(in the rows, 128 means zero)
Each row has a class, written after it.
114; 97; 129; 116; 111; 140; 128; 108; 151; 107; 131; 104; 144; 145; 131; 134; 98; 121; 139; 111; 146; 114; 135; 115; 148; 102; 73; 113; 118; 175; 148; 113	(45)
154; 155; 206; 142; 118; 148; 129; 129; 156; 158; 98; 123; 75; 113; 116; 132; 132; 118; 116; 129; 98; 142; 97; 185; 175; 101; 14; 141; 136; 134; 92; 125	(99)
149; 71; 126; 109; 125; 147; 134; 127; 105; 144; 139; 144; 127; 133; 114; 124; 131; 100; 171; 128; 157; 140; 118; 131; 154; 139; 135; 91; 125; 144; 162; 136	(99)
137; 120; 94; 115; 155; 125; 84; 133; 130; 142; 111; 120; 141; 126; 126; 120; 118; 130; 138; 136; 144; 125; 141; 107; 143; 145; 162; 108; 101; 123; 119; 146	(45)
136; 138; 133; 144; 164; 131; 106; 163; 161; 160; 138; 125; 148; 86; 139; 106; 72; 79; 146; 110; 116; 130; 92; 160; 169; 116; 143; 181; 134; 132; 108; 150	(40)
180; 86; 89; 157; 116; 105; 30; 69; 149; 63; 142; 110; 113; 95; 76; 149; 88; 127; 122; 83; 111; 84; 170; 118; 133; 96; 134; 107; 130; 143; 136; 127	(62)
162; 130; 116; 136; 147; 123; 131; 121; 165; 176; 132; 117; 122; 89; 119; 92; 83; 100; 167; 147; 86; 125; 115; 128; 159; 126; 133; 85; 132; 93; 112; 104	(89)
120; 88; 103; 114; 129; 132; 119; 98; 128; 105; 137; 119; 133; 130; 130; 111; 142; 118; 148; 118; 114; 136; 139; 127; 110; 147; 144; 100; 121; 123; 159; 125	(15)
192; 140; 159; 127; 130; 139; 154; 111; 118; 176; 141; 125; 79; 124; 134; 80; 115; 120; 149; 101; 120; 117; 96; 177; 142; 102; 106; 116; 155; 177; 136; 114	(62)
166; 149; 121; 107; 115; 138; 121; 88; 121; 120; 127; 126; 122; 115; 92; 81; 106; 152; 163; 143; 151; 141; 176; 138; 131; 121; 140; 107; 117; 139; 128; 127	(89)
158; 35; 73; 126; 87; 154; 136; 108; 159; 146; 155; 143; 134; 131; 59; 29; 95; 119; 136; 150; 75; 155; 117; 142; 107; 89; 128; 99; 132; 141; 173; 155	(15)
154; 135; 127; 107; 155; 141; 87; 108; 140; 100; 155; 143; 164; 156; 107; 148; 113; 112; 188; 117; 187; 137; 64; 157; 200; 113; 136; 149; 121; 209; 81; 221	(151)
143; 88; 102; 108; 141; 138; 115; 126; 138; 143; 154; 133; 141; 128; 121; 88; 124; 115; 197; 140; 145; 141; 120; 138; 142; 131; 160; 83; 123; 142; 163; 150	(99)
100; 115; 124; 142; 129; 106; 114; 112; 103; 117; 127; 123; 132; 130; 126; 131; 110; 62; 139; 121; 140; 129; 116; 124; 144; 115; 118; 119; 129; 104; 141; 103	(89)
133; 79; 81; 158; 123; 149; 104; 140; 145; 105; 150; 114; 156; 134; 120; 114; 111; 110; 182; 141; 159; 101; 111; 137; 123; 148; 144; 79; 130; 112; 113; 151	(62)
127; 102; 96; 134; 134; 163; 122; 132; 139; 163; 129; 149; 139; 102; 102; 99; 119; 85; 178; 143; 164; 128; 103; 141; 149; 152; 124; 70; 140; 118; 147; 133	(40)
129; 111; 127; 133; 102; 150; 122; 127; 118; 175; 139; 139; 125; 132; 118; 108; 121; 126; 138; 135; 186; 111; 114; 134; 120; 110; 118; 112; 130; 140; 144; 124	(62)
123; 80; 108; 152; 120; 152; 158; 135; 130; 167; 151; 115; 138; 123; 133; 90; 120; 99; 153; 136; 137; 109; 88; 160; 130; 145; 110; 94; 134; 142; 149; 122	(40)
130; 101; 81; 127; 137; 142; 109; 137; 121; 131; 127; 139; 159; 149; 114; 100; 126; 102; 158; 152; 174; 121; 112; 129; 133; 131; 133; 86; 121; 124; 134; 151	(45)
95; 119; 117; 114; 133; 124; 141; 113; 125; 112; 130; 140; 151; 142; 133; 165; 144; 110; 139; 102; 161; 117; 136; 125; 120; 134; 118; 135; 125; 143; 168; 125	(115)
100; 109; 106; 146; 110; 143; 104; 135; 140; 68; 143; 119; 122; 154; 130; 99; 128; 107; 167; 130; 147; 95; 87; 118; 133; 126; 104; 92; 139; 78; 161; 138	(62)
124; 116; 122; 114; 137; 134; 113; 121; 121; 131; 144; 109; 119; 141; 119; 130; 149; 128; 117; 137; 140; 131; 125; 143; 145; 135; 141; 120; 111; 140; 155; 131	(89)
155; 133; 129; 163; 108; 110; 120; 114; 145; 144; 129; 94; 109; 143; 128; 162; 110; 148; 91; 121; 141; 90; 130; 141; 130; 78; 101; 120; 98; 155; 93; 124	(89)
130; 122; 125; 122; 118; 147; 93; 99; 125; 136; 137; 107; 135; 119; 114; 141; 117; 133; 164; 141; 169; 110; 149; 137; 130; 149; 133; 103; 106; 130; 118; 126	(115)
115; 125; 107; 167; 174; 130; 100; 146; 116; 146; 81; 134; 160; 84; 153; 116; 68; 93; 152; 122; 156; 140; 168; 122; 119; 152; 155; 129; 144; 102; 102; 98	(45)
136; 115; 107; 139; 146; 142; 98; 71; 133; 80; 148; 105; 106; 145; 87; 130; 72; 55; 128; 94; 147; 86; 128; 178; 162; 107; 38; 130; 175; 156; 193; 131	(115)
159; 155; 129; 81; 147; 133; 156; 146; 142; 129; 115; 152; 119; 153; 111; 108; 168; 156; 145; 149; 123; 188; 125; 131; 141; 113; 148; 115; 127; 147; 125; 151	(89)
69; 85; 87; 124; 103; 114; 119; 142; 171; 127; 155; 95; 150; 146; 147; 139; 147; 121; 123; 115; 138; 99; 125; 110; 101; 109; 122; 117; 79; 140; 140; 138	(62)
188; 134; 134; 128; 114; 129; 180; 96; 98; 180; 132; 133; 124; 153; 145; 83; 45; 216; 174; 172; 155; 112; 116; 71; 137; 142; 187; 106; 169; 129; 111; 111	(151)
137; 81; 136; 136; 122; 137; 147; 143; 143; 159; 153; 51; 83; 121; 195; 80; 101; 106; 161; 114; 112; 74; 74; 112; 131; 110; 62; 84; 102; 100; 139; 89	(62)
145; 79; 135; 113; 143; 148; 99; 128; 182; 102; 144; 98; 179; 69; 128; 101; 80; 150; 175; 141; 64; 153; 162; 114; 154; 156; 155; 132; 126; 133; 111; 101	(45)
154; 91; 101; 119; 106; 112; 77; 94; 201; 127; 146; 130; 126; 90; 115; 122; 93; 178; 147; 104; 58; 112; 137; 57; 137; 102; 215; 95; 96; 109; 163; 125	(15)
132; 107; 127; 111; 157; 150; 126; 119; 129; 151; 140; 124; 126; 116; 115; 122; 130; 122; 123; 131; 133; 140; 131; 146; 157; 152; 138; 123; 139; 145; 181; 119	(89)
131; 108; 105; 149; 139; 123; 144; 118; 135; 152; 141; 137; 138; 130; 128; 112; 161; 133; 130; 129; 114; 114; 87; 154; 123; 144; 121; 100; 154; 142; 165; 127	(40)
155; 109; 154; 96; 118; 167; 186; 152; 108; 196; 146; 128; 130; 135; 119; 110; 118; 112; 149; 175; 149; 163; 132; 163; 120; 136; 126; 134; 139; 148; 102; 102	(115)
125; 111; 101; 139; 134; 140; 129; 115; 149; 164; 146; 128; 148; 115; 133; 109; 137; 106; 137; 128; 135; 108; 112; 165; 107; 135; 122; 114; 116; 123; 138; 139	(15)
99; 85; 151; 125; 117; 127; 95; 149; 118; 28; 116; 86; 132; 174; 143; 149; 147; 188; 113; 118; 111; 174; 164; 130; 125; 141; 152; 183; 97; 161; 122; 169	(99)
149; 91; 115; 100; 128; 147; 37; 121; 129; 58; 161; 139; 130; 115; 80; 128; 140; 94; 169; 127; 155; 139; 119; 124; 160; 120; 155; 112; 132; 118; 147; 146	(62)
123; 96; 107; 119; 140; 151; 115; 126; 122; 135; 126; 126; 144; 123; 113; 133; 126; 139; 143; 137; 152; 137; 151; 128; 119; 159; 150; 124; 121; 131; 149; 136	(115)
87; 97; 129; 130; 143; 105; 124; 97; 155; 185; 126; 103; 139; 68; 175; 165; 90; 171; 104; 125; 127; 124; 179; 59; 100; 130; 145; 135; 127; 140; 132; 39	(151)
129; 101; 95; 109; 164; 103; 118; 106; 128; 116; 157; 112; 118; 111; 155; 125; 167; 102; 152; 113; 103; 117; 98; 116; 130; 136; 148; 99; 106; 132; 132; 115	(151)
123; 126; 129; 148; 116; 139; 113; 106; 129; 103; 128; 142; 140; 127; 126; 135; 128; 106; 146; 102; 145; 121; 124; 158; 120; 127; 136; 127; 123; 133; 123; 140	(15)
127; 76; 128; 118; 134; 135; 141; 143; 144; 162; 138; 122; 145; 135; 152; 140; 128; 142; 157; 139; 152; 132; 117; 109; 136; 129; 120; 100; 122; 140; 152; 126	(99)
134; 88; 108; 88; 141; 118; 135; 131; 146; 179; 144; 137; 167; 110; 102; 171; 85; 69; 128; 145; 158; 139; 144; 87; 163; 114; 127; 125; 124; 125; 133; 108	(89)
137; 89; 107; 132; 137; 102; 124; 121; 109; 112; 144; 67; 142; 162; 173; 183; 111; 142; 119; 151; 147; 92; 167; 91; 107; 151; 154; 83; 131; 129; 107; 60	(45)
175; 121; 70; 114; 173; 106; 146; 126; 119; 125; 97; 132; 121; 138; 127; 94; 112; 175; 106; 122; 89; 138; 191; 101; 104; 155; 194; 119; 145; 136; 161; 123	(45)
130; 142; 74; 111; 179; 106; 141; 93; 168; 123; 136; 156; 164; 132; 106; 129; 93; 78; 168; 99; 139; 124; 133; 131; 165; 122; 128; 102; 167; 154; 188; 145	(89)
94; 100; 115; 177; 110; 145; 188; 123; 126; 238; 127; 116; 92; 130; 139; 72; 72; 103; 117; 146; 100; 112; 92; 150; 125; 144; 142; 106; 136; 136; 124; 95	(151)
114; 82; 109; 142; 136; 105; 92; 131; 203; 107; 109; 61; 92; 136; 175; 189; 123; 168; 143; 125; 100; 93; 132; 50; 141; 116; 83; 37; 97; 91; 131; 102	(99)
127; 126; 157; 110; 99; 142; 109; 107; 126; 201; 135; 152; 62; 90; 99; 138; 127; 127; 85; 112; 106; 115; 103; 107; 175; 120; 182; 143; 89; 138; 147; 108	(151)
155; 140; 98; 143; 160; 129; 82; 105; 171; 154; 140; 125; 126; 98; 86; 75; 67; 92; 99; 140; 95; 108; 139; 171; 150; 100; 97; 145; 170; 127; 159; 114	(45)
153; 88; 162; 139; 95; 126; 104; 97; 107; 164; 101; 103; 80; 70; 139; 136; 141; 166; 137; 129; 104; 124; 152; 81; 95; 117; 106; 76; 92; 92; 110; 45	(115)
153; 89; 111; 63; 143; 136; 190; 157; 119; 74; 143; 120; 131; 174; 147; 127; 144; 85; 211; 105; 125; 164; 124; 113; 145; 158; 166; 86; 128; 161; 118; 143	(62)
149; 92; 115; 122; 146; 118; 87; 129; 75; 156; 111; 133; 123; 103; 119; 106; 118; 57; 198; 142; 142; 158; 116; 106; 138; 161; 167; 70; 134; 83; 87; 109	(62)
119; 113; 154; 131; 131; 147; 191; 181; 134; 113; 141; 136; 116; 144; 166; 157; 160; 107; 149; 137; 90; 132; 56; 125; 162; 165; 167; 126; 120; 102; 81; 118	(151)
64; 156; 171; 115; 91; 152; 151; 139; 168; 171; 110; 101; 112; 146; 159; 131; 108; 101; 201; 119; 146; 137; 95; 129; 156; 112; 103; 98; 72; 147; 85; 130	(115)
114; 98; 107; 136; 151; 140; 118; 112; 152; 146; 139; 140; 153; 91; 139; 146; 116; 138; 161; 123; 145; 125; 125; 110; 137; 151; 171; 106; 129; 150; 126; 115	(151)
99; 88; 110; 128; 143; 92; 47; 74; 140; 41; 115; 75; 116; 99; 151; 195; 106; 141; 140; 101; 119; 119; 175; 44; 133; 134; 133; 97; 105; 116; 104; 82	(151)
135; 103; 87; 132; 119; 91; 118; 115; 192; 103; 142; 94; 163; 143; 166; 173; 86; 197; 178; 138; 138; 77; 147; 23; 112; 123; 156; 58; 138; 97; 122; 97	(62)
129; 90; 98; 92; 116; 124; 136; 110; 135; 132; 136; 82; 150; 109; 136; 35; 99; 109; 176; 134; 103; 128; 148; 115; 118; 118; 91; 111; 73; 132; 128; 124	(45)
